Here is a tiny trained network, its code and every weight. The questions are about switching its units off for an input and a target symbol, where a switched-off unit gives its printed mean instead of its output.

import numpy as np


def w(rows, s, z=0):
    codes = np.array(rows[::2]) - 128.0
    scale = np.full(codes.shape[1], s)
    scale[-1] = z or s
    return codes * scale


def norm(h):
    return h / np.sqrt((h * h).mean(-1, keepdims=True) + 1e-5)


def f(y):
    return y / 2 * (1 + np.tanh(0.7978845608 * (y + 0.044715 * y**3)))


def softmax(a):
    e = np.exp(a - a.max(-1, keepdims=True))
    return e / e.sum(-1, keepdims=True)


def log_softmax(a):
    a = a - a.max(-1, keepdims=True)
    return a - np.log(np.exp(a).sum(-1, keepdims=True))


def net(x, mask):
    ids = ['ΓΠΣαβδλ'.index(c) for c in x.split()]
    T = len(ids)
    res = E[ids] + P[:T]
    u = 0
    for l in range(3):
        r = norm(res)
        for j in range(3):
            rows = slice(3 * j, 3 * j + 3)
            q, k, v = (r @ M[l][rows].T for M in (Q, K, V))
            z = softmax(np.where(np.tri(T) > 0, q @ k.T / 3**0.5, -1e9)) @ v
            o = O[l][rows]
            res = res + np.where(mask[u + j], z, o[:, -1]) @ o[:, :-1]
        u += 3
        y = f(norm(res) @ A[l][:, :-1].T + A[l][:, -1])
        res = res + np.where(mask[u : u + 4], y, B[l][:, -1]) @ B[l][:, :-1]
        u += 4
    return log_softmax(norm(res)[-1] @ U[:, :-1].T + U[:, -1])


Q, K, V, O, A, B = {}, {}, {}, {}, {}, {}
E = w([
[132,127,121,55],'Γ',
[139,80,177,144],'Π',
[38,114,108,247],'Σ',
[64,77,154,75],'α',
[183,196,115,231],'β',
[201,117,158,145],'δ',
[180,164,109,83],'λ',
],0.014)
P = w([
[141,80,3,187],'0',
[153,130,188,104],'1',
[151,127,187,106],'2',
[145,123,185,110],'3',
[140,119,183,115],'4',
[133,118,183,118],'5',
[131,116,180,122],'6',
[125,117,177,129],'7',
[120,117,179,135],'8',
],0.0058)
Q[0] = w([
[156,142,102,118],'L0H0',
[167,134,161,142],'L0H0',
[112,106,116,149],'L0H0',
[156,140,115,127],'L0H1',
[113,141,154,133],'L0H1',
[98,155,126,151],'L0H1',
[102,131,136,172],'L0H2',
[135,155,6,130],'L0H2',
[185,87,121,145],'L0H2',
],0.019)
K[0] = w([
[102,222,131,119],'L0H0',
[183,133,159,147],'L0H0',
[104,84,135,161],'L0H0',
[205,115,142,116],'L0H1',
[95,171,113,139],'L0H1',
[114,169,111,170],'L0H1',
[98,144,178,196],'L0H2',
[135,214,77,110],'L0H2',
[246,117,133,153],'L0H2',
],0.012)
V[0] = w([
[216,155,29,140],'L0H0',
[174,193,95,73],'L0H0',
[202,48,142,134],'L0H0',
[99,45,69,109],'L0H1',
[156,77,112,175],'L0H1',
[89,144,78,188],'L0H1',
[116,110,83,77],'L0H2',
[132,1,188,131],'L0H2',
[108,185,111,105],'L0H2',
],0.0073)
O[0] = w([
[102,94,169,2,173],'L0H0',
[69,133,186,95,119],'L0H0',
[117,66,97,109,245],'L0H0',
[92,196,147,74,91],'L0H1',
[190,116,130,133,180],'L0H1',
[162,86,119,92,94],'L0H1',
[98,180,127,146,65],'L0H2',
[143,156,174,16,254],'L0H2',
[164,141,96,183,55],'L0H2',
],0.0069,0.0038)
A[0] = w([
[184,223,254,190,55],'L0N0',
[206,232,115,207,146],'L0N1',
[83,78,165,166,4],'L0N2',
[242,205,60,99,146],'L0N3',
],0.0078,0.0034)
B[0] = w([
[80,2,182,70,219],'L0N0',
[168,173,199,33,252],'L0N1',
[199,79,5,108,96],'L0N2',
[59,107,166,36,204],'L0N3',
],0.0069,0.0027)
Q[1] = w([
[153,217,74,245],'L1H0',
[251,82,221,133],'L1H0',
[71,120,10,200],'L1H0',
[117,121,162,174],'L1H1',
[134,235,158,110],'L1H1',
[172,171,126,175],'L1H1',
[111,181,197,114],'L1H2',
[183,254,100,99],'L1H2',
[137,122,229,192],'L1H2',
],0.0082)
K[1] = w([
[144,162,148,51],'L1H0',
[164,127,168,162],'L1H0',
[134,165,115,29],'L1H0',
[128,133,124,91],'L1H1',
[130,155,255,113],'L1H1',
[70,136,225,161],'L1H1',
[96,101,112,164],'L1H2',
[93,159,165,170],'L1H2',
[120,108,90,94],'L1H2',
],0.012)
V[1] = w([
[128,55,173,220],'L1H0',
[155,176,89,65],'L1H0',
[232,175,238,37],'L1H0',
[130,12,154,144],'L1H1',
[53,114,202,108],'L1H1',
[118,109,31,116],'L1H1',
[160,216,43,148],'L1H2',
[15,107,130,188],'L1H2',
[96,156,255,122],'L1H2',
],0.0062)
O[1] = w([
[174,228,86,78,175],'L1H0',
[83,71,119,150,106],'L1H0',
[54,78,181,122,227],'L1H0',
[135,192,149,166,193],'L1H1',
[130,126,78,187,177],'L1H1',
[135,77,254,121,79],'L1H1',
[68,84,128,82,4],'L1H2',
[166,154,165,80,29],'L1H2',
[135,197,152,178,205],'L1H2',
],0.0071,0.0047)
A[1] = w([
[184,113,170,139,115],'L1N0',
[155,165,61,192,40],'L1N1',
[95,70,86,133,250],'L1N2',
[126,175,189,7,75],'L1N3',
],0.013,0.0013)
B[1] = w([
[21,188,62,103,178],'L1N0',
[106,1,168,103,143],'L1N1',
[205,56,173,84,148],'L1N2',
[160,8,182,171,255],'L1N3',
],0.0081,0.0087)
Q[2] = w([
[114,212,183,157],'L2H0',
[99,69,152,149],'L2H0',
[29,118,8,144],'L2H0',
[108,167,107,81],'L2H1',
[222,230,137,128],'L2H1',
[70,193,97,140],'L2H1',
[190,171,150,171],'L2H2',
[92,78,192,129],'L2H2',
[101,211,162,54],'L2H2',
],0.011)
K[2] = w([
[178,132,106,146],'L2H0',
[138,89,145,156],'L2H0',
[138,142,171,249],'L2H0',
[135,142,110,121],'L2H1',
[153,149,123,177],'L2H1',
[98,150,96,113],'L2H1',
[176,91,99,82],'L2H2',
[141,107,143,163],'L2H2',
[117,119,175,82],'L2H2',
],0.019)
V[2] = w([
[167,163,100,226],'L2H0',
[129,114,88,188],'L2H0',
[121,75,152,225],'L2H0',
[203,119,156,108],'L2H1',
[181,246,155,80],'L2H1',
[104,143,136,182],'L2H1',
[129,108,48,76],'L2H2',
[64,102,126,134],'L2H2',
[171,189,164,100],'L2H2',
],0.011)
O[2] = w([
[211,184,238,126,2],'L2H0',
[134,178,198,68,80],'L2H0',
[170,243,73,67,184],'L2H0',
[133,133,79,211,198],'L2H1',
[131,2,4,131,11],'L2H1',
[186,68,186,64,95],'L2H1',
[120,199,210,53,71],'L2H2',
[193,112,47,71,150],'L2H2',
[66,124,200,204,94],'L2H2',
],0.0063,0.0084)
A[2] = w([
[164,28,199,121,104],'L2N0',
[218,182,61,11,1],'L2N1',
[56,75,91,129,7],'L2N2',
[134,141,166,225,70],'L2N3',
],0.012,0.005)
B[2] = w([
[66,73,142,48,254],'L2N0',
[186,180,221,5,144],'L2N1',
[172,162,217,161,213],'L2N2',
[161,168,213,128,218],'L2N3',
],0.011,0.0051)
U = w([
[170,89,62,175,103],'Γ',
[85,200,35,168,241],'Π',
[171,40,10,173,158],'Σ',
[78,234,249,218,2],'α',
[97,1,165,91,177],'β',
[197,210,102,32,173],'δ',
[163,84,76,177,66],'λ',
],0.0089,0.0048)

Each question gives the input, a string of symbols that net reads in full, and the target symbol t.
The units are the heads (3 rows each of Q, K, V and O) and the neurons (one row each of A and B). Each row of codes is followed by its name. A weight is (code - 128) times the scale printed after its matrix; where a second scale follows, it is the last column's (O, A, B and U).
mask holds one flag per unit, layer by layer, with each layer's heads first. A switched-off unit (its flag False) gives its mean, the last column of its rows in O or B, instead of its output. The means were averaged over made-up inputs and are rounded, as every weight is.
A unit's drop is (log p(t) with every unit on - log p(t) with that unit switched off) / (log p(t) with every unit on - log p(t) with every unit switched off).
The circuit of an input: a set's keep is (log p(t) with only the set's units on - log p(t) with every unit switched off) / (log p(t) with every unit on - log p(t) with every unit switched off). Starting from the 12 units with the biggest drops (on a tie, the unit counted first), units are removed one at a time, each time the one whose removal leaves the highest keep (on an exact tie, the one counted first), for as long as the keep stays at least 0.8.
units of the circuit, in order: the units of the circuit, biggest drop first
unit that matters most: the unit with the biggest drop
k most important neurons: the k neurons with the biggest drops, biggest first
k most important neurons of layer l: the k neurons of layer l with the biggest drops, biggest first
heads that matter: for each layer, one digit per head in row order, 1 if its drop is at least 0.15 and else 0, layers parted by /
input β δ δ, target α: 3 most important neurons => [L1N3, L0N1, L1N0]
input Π Σ Γ Γ Σ β δ Π, target α: units of the circuit, in order => [L2H2, L1H0]
input Π β Π λ, target β: heads that matter => 000 / 000 / 000
input δ Σ α, target δ: units of the circuit, in order => [L1H0]
input Π β β β δ α Γ α, target α: 3 most important neurons of layer 0 => [L0N1, L0N3, L0N0]
input α δ β Π Σ Π β α, target Σ: 3 most important neurons => [L1N1, L1N3, L0N0]
input α α Γ β Γ δ α, target Π: 2 most important neurons => [L1N3, L0N0]
input Π Γ δ δ δ, target Π: 3 most important neurons => [L0N1, L1N0, L1N3]
input Σ δ α β Γ, target Σ: units of the circuit, in order => [L2H1, L1H0, L1N3]
input Σ Γ δ Π β β β α, target Σ: units of the circuit, in order => [L2H1, L1H0]
input Σ Π Π α β δ, target Σ: heads that matter => 011 / 111 / 010
input δ β β Σ β Π, target Σ: units of the circuit, in order => [L2H1, L1H0, L0N1]
input Γ β δ β δ Π Π, target α: 2 most important neurons of layer 0 => [L0N3, L0N1]
input Π δ α α λ Π Π, target Π: heads that matter => 111 / 111 / 100
input β δ λ Σ β α δ β Γ, target Σ: units of the circuit, in order => [L2H1, L1H0, L0N1]
input β Γ Γ, target α: unit that matters most => L0H0
input Γ α δ Π Γ α δ, target α: 3 most important neurons => [L1N0, L0N1, L0N0]
input δ Π δ Π δ α λ Σ Π, target δ: heads that matter => 000 / 000 / 000
input β β Σ, target Σ: units of the circuit, in order => [L2H2, L1H2, L0H0]
input λ α Π Γ λ, target α: 2 most important neurons => [L1N0, L0N1]
input β Π Π δ α Π, target Π: unit that matters most => L0H0
input δ α Σ α λ β β λ, target Σ: heads that matter => 000 / 100 / 010
input α β β β, target Π: 2 most important neurons => [L0N1, L0N3]
input λ β λ λ, target Π: 4 most important neurons => [L0N0, L1N0, L0N1, L1N3]
input δ β δ Γ Σ β, target δ: heads that matter => 001 / 100 / 000
input α Σ β β, target Σ: units of the circuit, in order => [L1H0, L2H1, L0N0]
input β δ Σ, target Σ: 3 most important neurons => [L1N2, L1N0, L1N3]
